Here is a tiny trained network, its code and every weight. The questions are about switching its units off for an input and a class, where a switched-off unit gives its printed mean instead of its output.

import numpy as np


def w(rows, s, z=0):
    codes = np.array(rows[::2]) - 128.0
    scale = np.full(codes.shape[1], s)
    scale[-1] = z or s
    return codes * scale


def f(y):
    return np.maximum(y, 0)


def log_softmax(a):
    a = a - a.max(-1, keepdims=True)
    return a - np.log(np.exp(a).sum(-1, keepdims=True))


def net(x, mask):
    res = np.array(x, float).reshape(1, 4) / 4 @ E
    y = f(res @ A[0][:, :-1].T + A[0][:, -1])
    res = res + np.where(mask, y, B[0][:, -1]) @ B[0][:, :-1]
    return log_softmax(res[-1] @ U[:, :-1].T + U[:, -1])


A, B = {}, {}
E = w([
[132,203,146,62,65,77,91],'x0',
[86,186,53,235,217,69,188],'x1',
[184,156,75,190,122,204,1],'x2',
[54,160,184,131,140,188,120],'x3',
],0.0069)
A[0] = w([
[95,147,211,35,104,95,146,220],'n1',
[107,198,127,163,164,153,111,151],'n2',
[128,87,95,189,185,106,207,172],'n3',
[132,97,180,92,81,234,90,158],'n4',
[183,99,138,109,62,172,62,207],'n5',
[123,151,133,131,120,193,55,234],'n6',
[94,221,93,169,177,157,67,161],'n7',
[91,143,73,229,255,114,174,225],'n8',
[103,156,169,82,88,46,159,145],'n9',
[168,117,137,106,94,86,116,181],'n10',
[61,151,150,101,122,14,219,169],'n11',
[196,123,62,123,96,121,84,135],'n12',
[109,89,219,82,116,212,120,141],'n13',
[223,108,109,121,63,161,67,158],'n14',
[204,101,103,104,53,198,61,201],'n15',
[245,118,94,123,79,129,63,135],'n16',
[90,117,127,131,163,7,244,254],'n17',
[164,151,90,158,96,201,70,170],'n18',
],0.0074,0.0044)
B[0] = w([
[114,117,129,67,47,117,167,199],'n1',
[103,164,101,180,95,149,70,167],'n2',
[175,66,58,143,188,151,127,208],'n3',
[69,96,224,79,138,163,173,199],'n4',
[122,142,253,61,175,119,139,209],'n5',
[83,169,223,161,120,149,81,202],'n6',
[110,189,119,187,110,148,57,190],'n7',
[132,102,25,203,170,196,87,255],'n8',
[165,171,83,56,34,77,126,176],'n9',
[159,167,144,77,126,90,105,166],'n10',
[213,132,59,83,79,81,144,214],'n11',
[187,187,165,147,192,81,119,174],'n12',
[48,70,169,97,88,184,195,185],'n13',
[146,169,213,112,177,106,133,199],'n14',
[126,159,250,95,177,105,118,218],'n15',
[161,179,193,118,196,68,120,193],'n16',
[205,74,28,99,130,121,150,252],'n17',
[124,182,184,150,116,110,93,197],'n18',
],0.0072,0.0099)
U = w([
[73,77,108,125,88,155,205,5],'0',
[172,27,63,159,203,148,147,150],'1',
[182,130,95,73,7,39,160,170],'2',
[2,90,198,104,101,195,149,127],'3',
[182,188,196,127,185,56,112,95],'4',
[81,168,97,203,112,172,69,179],'5',
],0.0088,0.0019)

Each question gives the input, the list of numbers given to net, and the class t.
The units are the neurons (one row each of A and B). Each row of codes is followed by its name. A weight is (code - 128) times the scale printed after its matrix; where a second scale follows, it is the last column's (A, B and U).
mask holds one flag per neuron, in row order. A switched-off neuron (its flag False) gives its mean, the last column of its row in B, instead of its output. The means were averaged over made-up inputs and are rounded, as every weight is.
A unit's drop is (log p(t) with every unit on - log p(t) with that unit switched off) / (log p(t) with every unit on - log p(t) with every unit switched off).
The circuit of an input: a set's keep is (log p(t) with only the set's units on - log p(t) with every unit switched off) / (log p(t) with every unit on - log p(t) with every unit switched off). Starting from the 12 units with the biggest drops (on a tie, the unit counted first), units are removed one at a time, each time the one whose removal leaves the highest keep (on an exact tie, the one counted first), for as long as the keep stays at least 0.8.
circuit, biggest first: the units of the circuit, biggest drop first
unit that matters most: the unit with the biggest drop
top k neurons: the k neurons with the biggest drops, biggest first
drop when u is switched off: that unit's drop, to one decimal
input [-2,8,4,2], class 5: circuit, biggest first : (n7, n2)
input [6,-6,2,4], class 3: top neuron : (n13)
input [-2,1,-1,7], class 5: circuit, biggest first : (n5, n15)
input [-3,-7,-2,-4], class 3: circuit, biggest first : (n13, n17)
input [-8,6,7,-2], class 5: top 2 neurons : (n7, n17)
input [6,-2,-2,7], class 3: top 2 neurons : (n17, n13)
input [-8,6,6,2], class 5: top 2 neurons : (n7, n17)
input [4,5,-1,2], class 2: top 2 neurons : (n11, n9)
input [0,-4,7,5], class 3: top 3 neurons : (n4, n13, n11)
input [8,5,1,4], class 5: top 2 neurons : (n7, n2)
input [-5,-8,2,0], class 3: top 2 neurons : (n13, n4)
input [2,6,-3,8], class 1: drop when n8 is switched off : 0.2
input [0,-4,4,3], class 3: drop when n11 is switched off : 0.2
input [-2,2,-6,-2], class 1: unit that matters most : n3
input [8,4,2,7], class 5: drop when n7 is switched off : 0.1
input [-3,-3,1,-1], class 3: top 2 neurons : (n11, n17)
